Below is a small trained network, with its code and all its weights. Each question gives an input and a target symbol and asks what happens when units are switched off, that is, made to give their printed mean instead of their output.

import numpy as np


def w(rows, s, z=0):
    codes = np.array(rows[::2]) - 128.0
    scale = np.full(codes.shape[1], s)
    scale[-1] = z or s
    return codes * scale


def norm(h):
    return h / np.sqrt((h * h).mean(-1, keepdims=True) + 1e-5)


def f(y):
    return y / 2 * (1 + np.tanh(0.7978845608 * (y + 0.044715 * y**3)))


def softmax(a):
    e = np.exp(a - a.max(-1, keepdims=True))
    return e / e.sum(-1, keepdims=True)


def log_softmax(a):
    a = a - a.max(-1, keepdims=True)
    return a - np.log(np.exp(a).sum(-1, keepdims=True))


def net(x, mask):
    ids = ['ΠΦβδεζθλμστψ'.index(c) for c in x.split()]
    T = len(ids)
    res = E[ids] + P[:T]
    r = norm(res)
    for j in range(3):
        rows = slice(3 * j, 3 * j + 3)
        q, k, v = (r @ M[0][rows].T for M in (Q, K, V))
        z = softmax(np.where(np.tri(T) > 0, q @ k.T / 3**0.5, -1e9)) @ v
        o = O[0][rows]
        res = res + np.where(mask[j], z, o[:, -1]) @ o[:, :-1]
    y = f(norm(res) @ A[0][:, :-1].T + A[0][:, -1])
    res = res + np.where(mask[3:7], y, B[0][:, -1]) @ B[0][:, :-1]
    return log_softmax(norm(res)[-1] @ U[:, :-1].T + U[:, -1])


Q, K, V, O, A, B = {}, {}, {}, {}, {}, {}
E = w([
[193,111,203],'Π',
[238,94,248],'Φ',
[174,62,149],'β',
[94,115,174],'δ',
[122,101,250],'ε',
[153,75,110],'ζ',
[168,76,249],'θ',
[79,90,153],'λ',
[112,88,154],'μ',
[212,188,34],'σ',
[144,115,228],'τ',
[113,36,131],'ψ',
],0.011)
P = w([
[54,223,73],'0',
[211,26,7],'1',
[236,27,22],'2',
[242,21,35],'3',
[47,30,253],'4',
[25,43,238],'5',
[15,78,219],'6',
],0.0063)
Q[0] = w([
[123,145,157],'H0',
[3,142,190],'H0',
[57,126,108],'H0',
[142,151,131],'H1',
[119,63,181],'H1',
[113,123,190],'H1',
[195,9,148],'H2',
[152,211,133],'H2',
[173,149,93],'H2',
],0.016)
K[0] = w([
[96,107,106],'H0',
[157,10,162],'H0',
[133,85,160],'H0',
[139,96,74],'H1',
[180,234,92],'H1',
[191,173,117],'H1',
[72,255,135],'H2',
[104,53,119],'H2',
[102,82,79],'H2',
],0.014)
V[0] = w([
[96,96,49],'H0',
[121,196,133],'H0',
[129,38,137],'H0',
[84,63,189],'H1',
[132,93,180],'H1',
[193,158,79],'H1',
[215,139,89],'H2',
[45,246,137],'H2',
[2,158,152],'H2',
],0.016)
O[0] = w([
[106,51,171,92],'H0',
[53,136,44,44],'H0',
[156,138,177,252],'H0',
[153,136,222,194],'H1',
[159,140,160,207],'H1',
[95,140,85,132],'H1',
[195,163,102,1],'H2',
[8,214,148,179],'H2',
[13,121,174,250],'H2',
],0.016,0.0058)
A[0] = w([
[161,73,197,132],'N0',
[81,18,158,152],'N1',
[172,74,235,254],'N2',
[49,7,129,173],'N3',
],0.013,0.005)
B[0] = w([
[76,217,139,183],'N0',
[179,116,17,181],'N1',
[254,243,135,248],'N2',
[238,9,76,183],'N3',
],0.0058,0.015)
U = w([
[143,246,169,147],'Π',
[183,185,79,158],'Φ',
[102,113,121,119],'β',
[87,163,116,119],'δ',
[131,25,216,43],'ε',
[115,130,113,112],'ζ',
[135,34,96,255],'θ',
[98,108,126,44],'λ',
[92,119,123,126],'μ',
[103,201,23,170],'σ',
[119,132,87,81],'τ',
[165,91,114,98],'ψ',
],0.013,0.0033)

Each question gives the input, a string of symbols that net reads in full, and the target symbol t.
The units are the heads (3 rows each of Q, K, V and O) and the neurons (one row each of A and B). Each row of codes is followed by its name. A weight is (code - 128) times the scale printed after its matrix; where a second scale follows, it is the last column's (O, A, B and U).
mask holds one flag per unit, heads first, then neurons. A switched-off unit (its flag False) gives its mean, the last column of its rows in O or B, instead of its output. The means were averaged over made-up inputs and are rounded, as every weight is.
A unit's drop is (log p(t) with every unit on - log p(t) with that unit switched off) / (log p(t) with every unit on - log p(t) with every unit switched off).
The circuit of an input: a set's keep is (log p(t) with only the set's units on - log p(t) with every unit switched off) / (log p(t) with every unit on - log p(t) with every unit switched off). Starting from all 7 units, units are removed one at a time, each time the one whose removal leaves the highest keep (on an exact tie, the one counted first), for as long as the keep stays at least 0.8.
circuit, biggest first: the units of the circuit, biggest drop first
unit that matters most: the unit with the biggest drop
top k neurons: the k neurons with the biggest drops, biggest first
which heads matter: for each layer, one digit per head in row order, 1 if its drop is at least 0.15 and else 0, layers parted by /
drop when u is switched off: that unit's drop, to one decimal
input ζ Φ Φ, target θ: which heads matter : 110
input σ θ Π θ δ, target σ: unit that matters most : H1
input θ σ Φ ζ μ Φ δ, target θ: which heads matter : 011
input ψ θ θ δ, target ε: which heads matter : 101
input θ Φ θ θ σ Φ β, target θ: top 3 neurons : (N2 N3 N0)
input θ ζ θ σ Π ζ λ, target θ: which heads matter : 010
input ψ ψ ζ, target ε: which heads matter : 001
input ζ ψ θ, target θ: which heads matter : 110
input σ θ θ, target σ: which heads matter : 001
input θ σ θ Π, target θ: circuit, biggest first : (H1 H0)
input θ θ τ τ ψ, target Π: which heads matter : 100
input σ θ θ λ, target σ: which heads matter : 001
input θ Φ τ σ σ τ ψ, target θ: top 2 neurons : (N2 N3)
input σ ψ θ ζ, target σ: unit that matters most : H2
input θ σ θ θ β ε, target θ: circuit, biggest first : (H1 H2 N3)
input σ δ θ θ λ, target σ: which heads matter : 011
input ζ θ Φ τ, target θ: circuit, biggest first : (H0 H1 N1)
input Π ζ μ, target σ: drop when H0 is switched off : 0.4
input σ θ Φ θ θ θ Φ, target σ: drop when N1 is switched off : 0.0
input σ μ Φ δ θ δ ψ, target σ: circuit, biggest first : (H1)
